(in the rows, 128 means zero)
Each name stands for a flat space through zero: a line, a plane or more. A row that begins with a name and a colon came from that space; any other row is followed by the name of the space it lies nearest, among the names in its block.
poza-miz: [137 136 182 139 135 115 113  79 136 166 116  58  82 124 103 129 116 135
   4 150  88 146]
bapo-kap: [109 118 129 113 159 127  76 156 103  85 135 150 137 143 115 138 148 100
  95 148 117 100]
viv-ziraz: [112  88 119 107  90 131 145 145 135 131 113 113 105 135 113 178 121 167
 118 102 109 126]
bamik-rivi: [ 76  59 107 102 158  70 127  79 177 112 172  87  88 101 120 136 145  82
 138  82 188 218]
vol-loz: [141  63  96 127 130 118  94 131 133 150 187 135 143 135 123 130 150 111
  96 149 165 125]
bapo-kap: [114 173 133 146 166  80  88 131 110 144 142 120 154 120 168 115 164  83
 143 125 162 131]
poza-miz: [130 104 121 189  59 139 149 115 135 181  86  75 114 158 119 145  91 157
 129  89 146 148]
bapo-kap: [135  89 128 135 107 143 142 146 122 142 130 117 121 174 148 145  94 154
  91 118 118 127]
viv-ziraz: [ 87 113 143 135 109 136 175 170 115 133 136 160 132 118  88 151 136 138
 106 110 135 150]
bapo-kap: [135  43 166 132 110 103 100 125 125 180 154  40 125 111  24 139 117 113
 126 153 122  80]
vol-loz: [111 114 125 130 125 107 117 125 133 135 133 113 125 107  92 136 146 114
 148 121 145 132]
poza-miz: [114 146 147 166 129 116 147 127 124 159 129 123 123 132 111 117 124 122
 103 119 144 159]
bamik-rivi: [152 199 149 148 129 118 120 114 118 161 103 110 137 116 156 114 135 136
 130 139 113 111]
viv-ziraz: [163 155 152 133 126 127 132  94 127 179 148 108 150  89 164 105 150 125
  82 158 130 126]
vol-loz: [103 172 127 117 102 138 159 168 117 119  98 175 129  96  90 160 157 163
 153 117 106 116]
bapo-kap: [117 113 111 122 118 148 143 150 127 108 128 165 121 148 129 144 123 146
 104 120 123 139]
monu-regar: [101  66 160  95 137 104 179 151 128 142 168  97 118 140 146 153 100 135
 110  98 126 153]
vol-loz: [ 97 107 137 114 109 127 152 141 135 117 117 126 110  98  49 152 133 138
 155 115 118 130]
poza-miz: [100 132 133 137 174 109 140 161 106 111 170 165 170 138 166 100 134  77
 169 116 175 147]
monu-regar: [158 171 122 158 160 117 113 133 126 131 119 134 117 186 146  96  88 134
 159 137 118 117]
bamik-rivi: [122 147 160 150 120 130 176 124 122 170 147 134 147  94 129 110 139 122
  98 129 147 159]
bamik-rivi: [141 111 136 127 150 120 101 149 115 121 146 125 146 132  78 109 120 105
 183 157 125  77]
bapo-kap: [148 115 110 101 139 133 106 126 133 115 150 146 136 118 130 125 145 126
 127 154 123 106]
viv-ziraz: [114 116 150 132 118 146 173 136 122 130 134 137 138 121 128 123 116 127
 116 118 133 149]
vol-loz: [137 109 127 117 113 144 131 127 129 119 123 122 137 117 115 128 122 131
 156 134 121 106]
poza-miz: [111 108 148 106 154  98 138 146 125 129 152 111 118 137 126 139 118 124
 132 118 121 131]
poza-miz: [ 84 139 185 120 154 120 176 121 124 119 135 120 115 103 121 122 125 108
  76 113 121 180]
viv-ziraz: [ 90  80 108 157 108 131 129 152 131 112 117 135 107 161  62 148 110 126
 140  99 149 149]
monu-regar: [122 148 148 134 110 135 137 160 100 153 126 144 152 115 129 145 150 141
  92 136 117 107]
monu-regar: [ 98 198 112  94 119 151 145 134 122  87  98 197 133  87 193 160 188 149
  74 112 113 158]
viv-ziraz: [134 161 131 100 135 108 120 105 139 136 118 109 105 114 171 147 146 149
  88 125 103 139]
viv-ziraz: [124 130 115 146 134 115 118 151 117 135 135 139 141 154 141 128 126 121
 151 119 147 124]
bamik-rivi: [ 82 170 185 113 183 102 178 150 112 123 168 165 143  81 116 107 156  93
 105 130 135 168]
bamik-rivi: [136  81  92  82 164 103 117 154 143 106 183 155 120 152 131 135 125 131
 168 134 133 117]
bamik-rivi: [156 124 119 129 117 144 157 145 125 157 155 158 145 139 156 123 123 154
 110 141 129 123]
viv-ziraz: [126 134  87 192 147  91  50 115 135 140 127 119 113 169  90 111 136  92
 140 129 175 141]
vol-loz: [160 208 116 119 128 111 116 135 118 163 123 149 149 108 193 134 168 156
 134 142 116 100]
bapo-kap: [142  83 108 104 135 108  50 134 111 134 159 102 160 130 167 150 166 102
 105 149 141  79]
poza-miz: [165 110 106 197  67 169  96 102 130 161  83  98 119 169 100 123  98 148
  91 139 131 112]
vol-loz: [122 159 118 127 121 110 134 140 126 152 133 146 138 103 138 142 164 139
 134 121 139 133]
bapo-kap: [163 129 154 145 130 152 157 122 126 149 143 131 141 132 112  88  96 131
 128 159 119 115]
vol-loz: [132 126 158 112 135 136 201 139 137 138 145 139 109 137 124 121  89 160
 117 124 102 150]
bamik-rivi: [140 144 140 148 169 104  65 134 111 116 117 100 126 167 103 106 108  97
 161 150 116  83]
monu-regar: [130 185 125  97 145 132 153 133 127 123 144 186 138  97 187 130 169 145
  85 137 118 148]
poza-miz: [173 138  91 106 110 112 106 112 149 161 132 116 120 117 153 144 146 167
 152 140 117 100]
vol-loz: [116 101 121 121  93 172 138 100 136  90  89 114 121 129 159 141 114 131
 101 105 123 150]
viv-ziraz: [126 116  60 160 167  94  36 141 130 115 160 167 126 180 122 121 157  91
 120 140 178 133]
poza-miz: [111 122 104 134  86 163 116 121 118  84  72 119 158 120 166 140 132 112
 193  94 146 115]
bamik-rivi: [138 140 135 147 139 119 102 123 121 135 120 109 128 146 124 116 117 117
 134 136 126 113]
monu-regar: [117 103 128 148  84 179 108 120 107 107 100 129 165 108 128 132 148 102
  95 133 144 114]
poza-miz: [ 74 189 164 116 201  85  98 135  94  85 138 136 170  91 180 106 178  42
 153 117 158 141]
bapo-kap: [115 126 126 153 128 162 153 175 100 111 128 183 139 193 170 131 101 140
  69 117 127 144]
monu-regar: [157  68 116  81 133  88 119  96 160 168 178  69 108 123 170 146 126 144
 113 128 130 132]
monu-regar: [105 149 131 127 127 155 153 137 110  95 108 153 149 147 221 131 122 121
 103  97 135 157]
viv-ziraz: [158  85 103 148 114 126 118 114 132 171 162 106 148 164 208 122 116 125
  94 123 166 142]
vol-loz: [128 141 127 112  98 146 157 136 127 127 110 139 142  95 128 141 140 149
 166 120 119 113]
monu-regar: [133 125 102  87 123 141 112  93 152 104 134 148 117  80 134 139 173 132
  89 144 123 141]
viv-ziraz: [131 140 163 120 120 151 156 111 130 118 107 115 127  90  85 112 117 128
 148 141 103 117]
vol-loz: [139 120 143 126 144  74 132  96 147 182 165  70 129  95 131 111 134 109
 171 125 156 141]
bamik-rivi: [100 130  82  68 115  74 175 136 173 144 144 141  80  97 149 192 162 189
 168  72 131 179]
bapo-kap: [149 146  84 123  98 164 171 116 147 129 136 189 152  98 179 116 151 150
 148 124 155 154]
bamik-rivi: [176  44  64  97  73 157 100  72 169 125 133  91 137 100 146 135 134 137
 185 134 151 103]
bapo-kap: [107 112 114 159 108 133 119 161  99 149 152 160 181 123 152 135 167 100
 105 122 181 132]
monu-regar: [126 127 136 147 120 144  99 149 113 115  97 129 109 158  62 140 112 140
 102 145  94  94]
monu-regar: [143 115 103  99 145 116 102  99 160 108 130 119  84 135 112 134 124 142
 121 137 108 133]
poza-miz: [148 150 137 126 159  88 143 115 139 182 179 124 127 119 168 110 140 130
  98 139 143 155]
[158 146 176 128 144 180 123 107 113  89 101 121 138 122  94  81  93 109
 121 178  80  83] -> bapo-kap
[ 73 168 183 133 160  70 101 138 110 131 101  78  98 112  71 153 146 105
 109 112 106 132] -> poza-miz
[ 81 144 157 119 137 154 109 122 105  55  81 126 141 103 121 129 142  82
 124 119 117 126] -> poza-miz
[126 155 136 161 124 125 139 131 112 150 118 121 149 149 192 119 119 121
 121 107 149 145] -> bapo-kap
[110 112 112 138 127 100 135 139 132 161 168 143 138 112 124 136 161 117
 118 117 171 158] -> vol-loz
[123 150 152 137  66 200 176 142 104 122  83 162 156  91 115 140 138 156
  90 134 102 113] -> bamik-rivi
[ 87 100 126 109 130  85 154 110 157 138 152 105 108  77  93 143 154 113
 163  94 162 179] -> bamik-rivi
[117 109 129 144 107 126 123  96 148 144 117 101  95 115  82 139 134 132
  76 124 131 160] -> viv-ziraz
[136 149 116 110 118 113 151  92 163 132 101  98  88 118 146 138 113 162
 165 101 113 153] -> bapo-kap
[132  99  93  93  93 163 148 116 156 102 128 166 121  79  82 142 154 151
 146 137 124 128] -> bapo-kap
[167  80  93 113 123 152 109 135 129 138 175 161 142 156 171 132 134 143
  56 160 132 115] -> vol-loz
[ 91 150 148 149 118 110 116 119 117 125  81  81 121 128 140 147 128 112
 134  90 132 143] -> bapo-kap
[143 124 134  82 152 106 168 107 157 161 210 160 141  37 104 105 181 121
 126 164 148 150] -> monu-regar
[131 124 141  97 170 109 164 138 136 125 164 136 107 161 176 124  97 143
 106 121 112 154] -> monu-regar
[125 143 138  99 151 141 155 137 125 109 149 171 127 124 160 126 135 137
  73 139 110 146] -> monu-regar
[109 173 155 162 161 140 164 149 111 106 113 162 119 182 153 101  84 123
 104 113 120 165] -> vol-loz
[101 138 119 174  90 109 113 130 115 148  80  80 145 138 153 147 128 114
 192  75 166 131] -> poza-miz
[139  93 136 170  45 186 183 114 127 177 118 124 157  96 108 126 125 146
  92 127 151 142] -> bamik-rivi
[131 132  98  79 127 148  81 106 134  66  96 133 124 113 170 150 154 128
 127 132 103 105] -> bapo-kap
[118 166 145 177 141  78 177 138 131 193 138 108 111 167 162 118  95 142
 141  86 154 183] -> bapo-kap
[102 152 144 172 103 113 150 133 125 166  98 108 106 137 103 146 121 146
 104  97 132 160] -> bamik-rivi
[134  85 127 135 112 140 156 176 117 148 161 156 146 138  71 130 115 142
 153 142 133 101] -> bamik-rivi
[113  96 120  91 124 125 133 112 147 111 137 120 109 104 126 150 143 132
 109 118 125 148] -> monu-regar
[166 149 106 110  91 102  59 132 126 186 109  95 108 119 122 190 175 188
  69 155  81  63] -> monu-regar
[144  98 117 112 123 130 101 116 131 126 122  95 113 166 181 149 110 144
  84 124 110 119] -> monu-regar
[134 161 115 136 116 106 109 123 140 154 123 136 121  75  40 130 171 135
 173 149 130 106] -> monu-regar
[123 130 130 128 153 117  93 146 108 117 136 131 139 155 157 131 133 110
 102 134 127 113] -> bapo-kap
[ 93 169 142 125 100 179 125 103 120  61  51 142 130  76 103 134 154 113
 119 121 107 132] -> poza-miz
[181 103  78 119 150 131  71 133 133 113 143 135 120 210 186 123  95 144
 128 149 115  90] -> bamik-rivi
[123 159 136 128 164 129 121 109 132  99 130 147 124 118 126  99 134 101
 119 141 129 147] -> viv-ziraz

Rows lie near named flat spaces through zero. A row that begins with a name and a colon came from that space; any other row is followed by the name of its block's space that it lies nearest.
telupilo: [133 164 167 145  95 114 120 152 109 134 114 157 134 137 137 108 109 150
 133  72 118 101]
fepabnerof: [126 141 108 124 143 131 125 132 111 120 133 136 148 146 132 139 130 142
 149 109 138 128]
telupilo: [107 156 104  82 151 127 111 119 134  96 152 133  80 121 142 117 144 126
  85 200 124 144]
gegizami: [171 115  98 143 105  90 121 120 143 135 112 105 138 123 128 107 190 139
  99 145 102 139]
gapepmepob: [147 127 109 136 136 125 134 115 140 143 125 109 146 134 133 140 151 132
 128 140 121 141]
gegizami: [121 131 164 123 122 142 124 130 133 137 128 132 117 122 129 129 100 116
 123 128 134 121]
gapepmepob: [146 110 137 160 105 131 132  95 142 160  99  99 155 130 108 135 143 137
 115 114 147 124]
gegizami: [112 152 101 135 125  79 142 130 101  79 142 154  98 140 141  86 162 147
  89 146  86 131]
telupilo: [151 169 112 157  93 123 125 126 160 175  91 115 145 118 130 130 158 172
 130 100 122 112]
gapepmepob: [149 187  73 126 167 118 144 119 142 142 142 118 148 153 171 152 173 155
 132 162  91 156]
gapepmepob: [137  64 154 144 106 154 121 120 139 156 104 103 154 111  89 144 106 107
 151  94 172 116]
gegizami: [145 102  80 119 192 136 146 136 102 117 160 121 187 165 143 173 132 112
 194 118 127 160]
gapepmepob: [163 108 127 198  83  72 157  58 146 148  92  82 137 137 116  92 206 146
  37 161  94 139]
telupilo: [ 75 122 149  52 168 166  95 148  97  71 171 162  84 125 125 132  66  93
 135 156 171 128]
fepabnerof: [121 154  72 132 141 116 139 129 123 117 130 133 134 137 134 131 159 159
 139 126 119 132]
gegizami: [184  75 185 108  83 141  83 102 199 183  99  67 105  77 111 119 143  82
  63 198 140 139]
fepabnerof: [125 139 197 144  68 135 110  96 163 162  90 112  90  99 109 100 118 132
  57 143 145 103]
fepabnerof: [127 131  87  97 189 157 112 149  70 101 157 148 200 182 134 178 106 138
 216  67 176 135]
fepabnerof: [118 136  88 130 141 132 140 122 139 129 128 121 127 124 126 139 146 142
 137 139 128 133]
telupilo: [123 104 154 114 133 116 122 148  94  92 149 151 120 137 130 110 104 103
 130 120 121 128]
gapepmepob: [106 115 133  85 140 121 111 169 105  78 159 162  87 115 133 105 103 102
 133 143 118 128]
telupilo: [140 192 124 135  94 113 112 137 144 148 105 138 117 121 143 109 152 172
 108 116 113 110]
gegizami: [161 113 219 111 116 112 116 129 141 135 144 122  95 121 156 101 105  71
  69 185  85 145]
fepabnerof: [136 158 127 161  90  70 151 132 144 125 117 137  86 112 147  76 171 146
  72 154  54 125]
gegizami: [ 86 169 219 122  49 105 105 117 151 112 107 154   9  78 120  44 109 129
   2 180 109  92]
gegizami: [165 133 140 144 124  84 138 138 113 123 137 134 141 149 157 106 151 123
 113 129  74 141]
fepabnerof: [131 183 171 165  99 110 143 118 124 149 111 142 129 146 147 110 123 155
 100 102 101 111]
gapepmepob: [161 138  95 141 132 105 132  96 141 141 121  99 148 144 140 129 185 144
  96 161 110 149]
fepabnerof: [133 114 145 125 129 129 128 133 127 128 133 128 128 127 129 128 116 112
 131 129 125 131]
gapepmepob: [ 92 134 169 181 105 124 180 131 131 141 117 146 106 116 123 115  91 128
 131  98 100 106]
telupilo: [117 168  92 108 136 148 116 110 164 144 121 112 107 111 131 142 151 151
 110 170 142 132]
telupilo: [175 110 147 172  95  46 148 142  96 106 128 141 140 150 149  72 168 124
  94 112  50 135]
[150 137 115 149 110 108 133 125 141 144 113 118 137 126 133 119 159 144
 118 125 108 128] -> telupilo
[129 111 119  78 155 168  93 160 124 124 143 134 143 122 123 160  96 110
 185 112 170 129] -> gapepmepob
[ 78 181 150  61 148 151  91 145 107  81 159 171  69 127 142 115  85 127
 105 159 151 118] -> telupilo
[ 76 117 129  86 195 174 139 131 102  93 174 146 118 143 130 165  68  93
 166 147 159 142] -> gegizami
[153 116 130 205  93  91 173  70 152 164  93  87 144 134 119 112 182 144
  71 142  94 135] -> gapepmepob
[132 112  88 123 143 135 127 122 132 127 128 114 145 128 118 145 147 133
 146 131 144 137] -> gegizami
[125 131  79 110 162 136 122 139 103 107 143 137 159 150 130 151 135 141
 172 107 148 135] -> fepabnerof
[112 193  37  83 145 181  98  93 215 173 107  83  94  83 123 169 181 174
 108 213 171 138] -> telupilo
[144 196 113 135  96 103 114 129 150 145 107 133 110 121 148 104 170 174
  91 136 101 118] -> telupilo
[103 169 128 157  58 119 117 122 149 142  79 138  92  95  99  91 145 184
  92  97 145  83] -> gegizami
[109 143 141 125 112 114 126 125 126 109 128 141  90 119 128 100 129 132
  90 147 117 120] -> gegizami
[112 100 158 114 117 154 109 146 119 124 124 139 125 114 104 131  84 112
 154  95 166 109] -> gapepmepob
[151 104 147 120 128 150 115 123 150 159 121 104 144 118 123 148 118 107
 138 135 145 134] -> gegizami
[134  95 155 176 100 145 148 102 147 174  94 100 158 120  99 144 116 128
 139  91 151 114] -> gapepmepob
[127 166 112 140 135 107 147 120 129 125 134 133 119 140 151 119 151 145
 107 148  92 136] -> gapepmepob
[111 166 123 130 121 159 111  99 131 148 105 122 145 139 112 148 124 167
 126 103 183 109] -> fepabnerof
[109 135  31 143 110 116 125 112 136 116  99 118 128 113  93 120 192 187
 128 115 157 115] -> gegizami
[128  93 139 130 124 139 128 134 132 134 124 122 133 116 112 134 111 110
 146 116 141 125] -> gapepmepob
[ 60 209 188 156 101 138 152 140 106 123 119 186  88 132 134 107  64 164
 122  72 125  80] -> gapepmepob

Rows lie near named flat spaces through zero. A row that begins with a name and a colon came from that space; any other row is followed by the name of its block's space that it lies nearest.
dev-tif: [137 106 100 126 135 136 102 157  83 151 138 193  79 142  87  86 136 219
 136 106 128 142]
tigog-tetiz: [115 137 139 123 124 130 147 140 130 127 107 121 135 130 124 125 112 122
 119 127 122 126]
zisus-lumet: [140 142 129 140 119 125 120 126 127 155 114 126 114 113 125 147 105 106
 110 126 121 112]
tigog-tetiz: [133 122 172 148 112 109 151 175 151 118  75 121 187 151  99  85 108 111
 105 112 143 134]
tigog-tetiz: [166 120 138 118 133  92 118 130 167  94 122 136 204 119 136 113 149  94
 155 129 169 137]
feri-sanap: [130 118 113 149 108 184 128 163  99 151 101 130  75 132 132 113 111 119
  72 122  88 102]
feri-sanap: [193 125 134  95 152 155 192 142 137 108  80 151 162  99 178 165 167 106
 113 151  91  73]
dev-tif: [146  88 115 128 140 111  80 153 151 129 161 171 142 140 109  94 103 150
 118 102 151 171]
zisus-lumet: [106 112 114  90 162 148 139 121 160 129 168 134 111 120 164 176  73 124
  92 129  92 151]
tigog-tetiz: [105 137 140 117 134 141 161 123 139 124 122 104 128 128 145 154 108 113
 110 136 105 124]
zisus-lumet: [120 161 147 162  96 130 143 128  97 153  83  99 109 128 105 125 133 117
 124 132 123  94]
fose-rop: [157  98 126 114 150 141 135 146 154 119 136 153 145 127 150 137 120 124
  99 125 111 133]
feri-sanap: [123 124 129 132 144 110 114  94 138 140 174 127 118 130 129 160 127 147
 140 131 130 145]
reme-mas: [139 101 122 109 135 186 174 158 128  83 106 125 143 137 172 111 166 115
 105 142  96 107]
fose-rop: [101 100 132 122 141 181 173 131 127  95 146 104 118 157 163 130 157 144
 107 142  89 129]
tigog-tetiz: [137 103 139 172 122 133 112 128 123 144 151 126 113 155 112 118 144 151
 112 121 125 135]
tigog-tetiz: [117 149  89 115 118 135 102 130  73 152 122 159  67 113 103 108 131 171
 154 121 132 120]
dev-tif: [127 147 142 162 116 160 160  77 119 135 133  62 102 122 171 191 169  83
 116 163  91  79]
fose-rop: [147 142 129 140 107 106 105 137 128 129 101 129 150 117 112 103 130  99
 142 122 158 120]
dev-tif: [185 103 114 154 131 110  76 159 111 180 131 202  99 127  82 107 112 179
 109  98 136 133]
zisus-lumet: [131 108 141 180 112 120 103 101 125 112 166  95 139 161 121 105 193 133
 155 134 155 138]
tigog-tetiz: [109 143 168 130 119 110 168 143 140 112  88 104 173 142 112 113 122 120
 132 128 137 128]
fose-rop: [110 127 160 147 138 103 142 104 141 139 154 110 136 149 112 153 124 154
 132 129 128 145]
reme-mas: [120 147 135 175 122  97  91  78 108 191 171 117  72 129  94 172 116 158
 136 125 130 130]
fose-rop: [161 126 127 142 117 109  98 135 144 131 118 134 153 116 124 117 124  91
 126 121 151 125]
dev-tif: [174  87 171 253  90  78  38 117 175 168 171  94 160 166  85 108 121  76
  91 103 174 155]
feri-sanap: [124 131 129 126 117 132 131 147 124 118 105 127 138 131 122 102 127 120
 128 124 135 127]
dev-tif: [  1 115  96  33 153 172 176 131 122  19 170 100 138 166 163  70 152 180
 186 141 133 194]
zisus-lumet: [117 151 145 160 104 134 140 106 114 134 112  81 119 130 131 140 149  99
 130 142 124 101]
feri-sanap: [ 94 156 125 134 106  93  98  84 127  99 149  81 151 128 123 109 163 100
 195 139 183 144]
tigog-tetiz: [139 124 105 117 122 146 110 166 121 144 104 159 107 114 123 109  87 118
  96 112 118 124]
reme-mas: [159 107 146  96 148  95 137 169 178  98 105 165 212 127 124 102 103 116
 125 113 154 153]
fose-rop: [113  79 175 182 160 122 135  69 186 141 234  78 130 175 151 205 125 139
  88 137  97 167]
reme-mas: [124 138 126 133 124 102 103 120 124 145 136 137 121 124 105 125 115 140
 143 119 147 139]
reme-mas: [170 103 125 152 133 136 114 140 115 153 135 162 108 134 117 126 145 160
 110 120 116 118]
feri-sanap: [130  87 133 118 169 121 128 136 150 144 178 172 119 149 117 147  96 194
 103 111 109 168]
feri-sanap: [166 110 136 120 169 130 150 121 144 165 150 168 109 118 140 196 103 162
  90 128  83 120]
reme-mas: [143 162 120 136 107  85  77 134 130 174 101 145 122  94  93 129  65  92
 126 109 157 126]
zisus-lumet: [159 103 109 104 147 112 102 128 153  99 155 159 165 121 143 114 149 126
 152 126 156 149]
zisus-lumet: [127 135 122  88 134 124 150 164 112 110  88 166 145 124 111  91 128 161
 148 120 137 129]
dev-tif: [128 170 147  90 131 113 172 120 161 110  79  99 179  91 161 169  99  53
 128 146 125 102]
dev-tif: [109  87 105  96 155 147 116 126 160  88 186 133 140 140 163 123 124 129
 124 128 127 171]
reme-mas: [147 140 119 117 114 131 120 156 135 132  84 138 141 103 132 117  96  80
 108 122 131 112]
fose-rop: [125 121 169 171 116 104 132 114 151 119 137  89 168 155 116 123 148 113
 132 130 147 138]
feri-sanap: [121 161 141 131 107  97 123 134 127 134  89 117 150 117 103 112 109 103
 144 123 155 123]
zisus-lumet: [176 170 126 135 103 106 113 149 111 173  54 153 126  84 104 132  98  89
 119 120 137  82]
fose-rop: [195  98 147 157 146  77  80 118 194 157 165 153 173 118 126 165  91  92
  98 113 147 149]
reme-mas: [101 133 137  80 134 129 166 146 164  69 102 107 193 125 157 111 116  84
 137 135 139 142]
[110 109 161  99 159 103 167 124 177  78 149 119 201 151 140 130 134 140
 146 132 141 166] -> reme-mas
[ 72 155 137 144 119 140 155 100  76 150 136 100  67 148 104 140 147 189
 149 137 108 120] -> tigog-tetiz
[125  87 114 111 159 144 130 102 142  85 196 130 136 149 163 133 183 161
 152 141 127 155] -> feri-sanap
[158 126 153 196 111 134 118  84 148 152 149  71 123 128 155 183 150  62
  96 147 111  96] -> dev-tif
[117 124 103 106 117 188 155 151 104  90  99 115 116 127 164  99 161 108
 121 142 106 103] -> reme-mas
[135 144 129 146 118 131 123 124 117 166 115 125  96 114 122 154 102 115
 104 127 110 107] -> feri-sanap
[127 123 155 152 141 120 144  96 145 146 158 106 124 139 134 178 127 135
 113 136 108 128] -> reme-mas
[128 140 119  92 132 133 140 148 143 119  98 136 145 105 145 132  91  93
 114 127 122 123] -> tigog-tetiz
[126 121 158 159 133 100 123 103 153 140 159 108 144 145 118 153 124 130
 125 127 135 145] -> fose-rop
[188 111 102 105 145  99  79 150 151 141 132 197 149  98 121 121 101 124
 126 108 152 141] -> zisus-lumet
[ 88 126 127 113 136 119 133 110 122  99 159 117 134 149 122 111 155 167
 171 132 146 157] -> reme-mas
[ 96 138 143 139 130 154 165  91 131 124 146  72 109 135 161 177 139 108
 115 152  94 113] -> reme-mas
[160 105 112 138 142 188 146 129 113 153 138 140  72 120 167 174 137 132
  73 139  64  92] -> feri-sanap
[130 158 133 110 127 128 158 126 120 132  92 123 130 107 136 149 124 114
 132 138 117 100] -> dev-tif
[109  88 107 125 144 155 130 124  83  92 179 151 100 173 118  77 218 235
 177 131 134 153] -> reme-mas
[140 102 178 142 136 116 172 149 161  95 112 117 198 162 124 109 152 133
 120 128 133 138] -> fose-rop
[130 168 131 130 105 110 128 104 122 117  99  94 149 105 135 132 154  78
 164 144 153 101] -> feri-sanap
[152  94 117 155 143 123  75  87 173 140 208 116 123 125 160 175 118  90
 105 130 127 151] -> zisus-lumet
[117 164 167 195  86 121 143  98 104 149  99  59 119 141 110 138 162  98
 134 143 130  90] -> dev-tif
[159 147 156 113 140  94 156 157 145 159  75 165 157 107 104 150  76 131
 106 115 121 115] -> feri-sanap
[150 117  85 104 128 158  95 169 126 148 111 172  96  99 139 118  72 103
  82 111 110 123] -> tigog-tetiz
[109 150 126 139  85 137 121 162 107 120  70 107 132 129 108  70 120  91
 127 120 147 115] -> feri-sanap
[ 78 119 132 110 144 154 161 134 126 126 145 121 101 149 132 139  98 164
 105 127  93 148] -> zisus-lumet
[132 149 129 121 122 128 138 136 121 143  97 130 121 111 125 138 108 113
 119 128 119 109] -> zisus-lumet
[154 111 130 126 125 139 133 155 142 105 106 135 161 129 141 103 141 104
 116 127 132 122] -> fose-rop
[102 113 144 174 119 139 122 100 126 134 170  85 106 161 127 136 148 136
 119 133 119 139] -> zisus-lumet
[148 114 134 135 114 142 135 155 137  96  99 119 167 136 140  90 155  94
 122 130 138 118] -> fose-rop
[112 107 119 134 144 127 107  99 134 130 192 126 106 144 132 144 135 159
 136 128 127 157] -> feri-sanap
[109 154 138 119 114 136 166 130 107 106  88 104 140 129 129 114 157 123
 151 141 130 106] -> zisus-lumet
[ 93 129 123 135 129  98  93  79 136 111 191 100 132 141 123 127 151 138
 179 133 166 165] -> feri-sanap
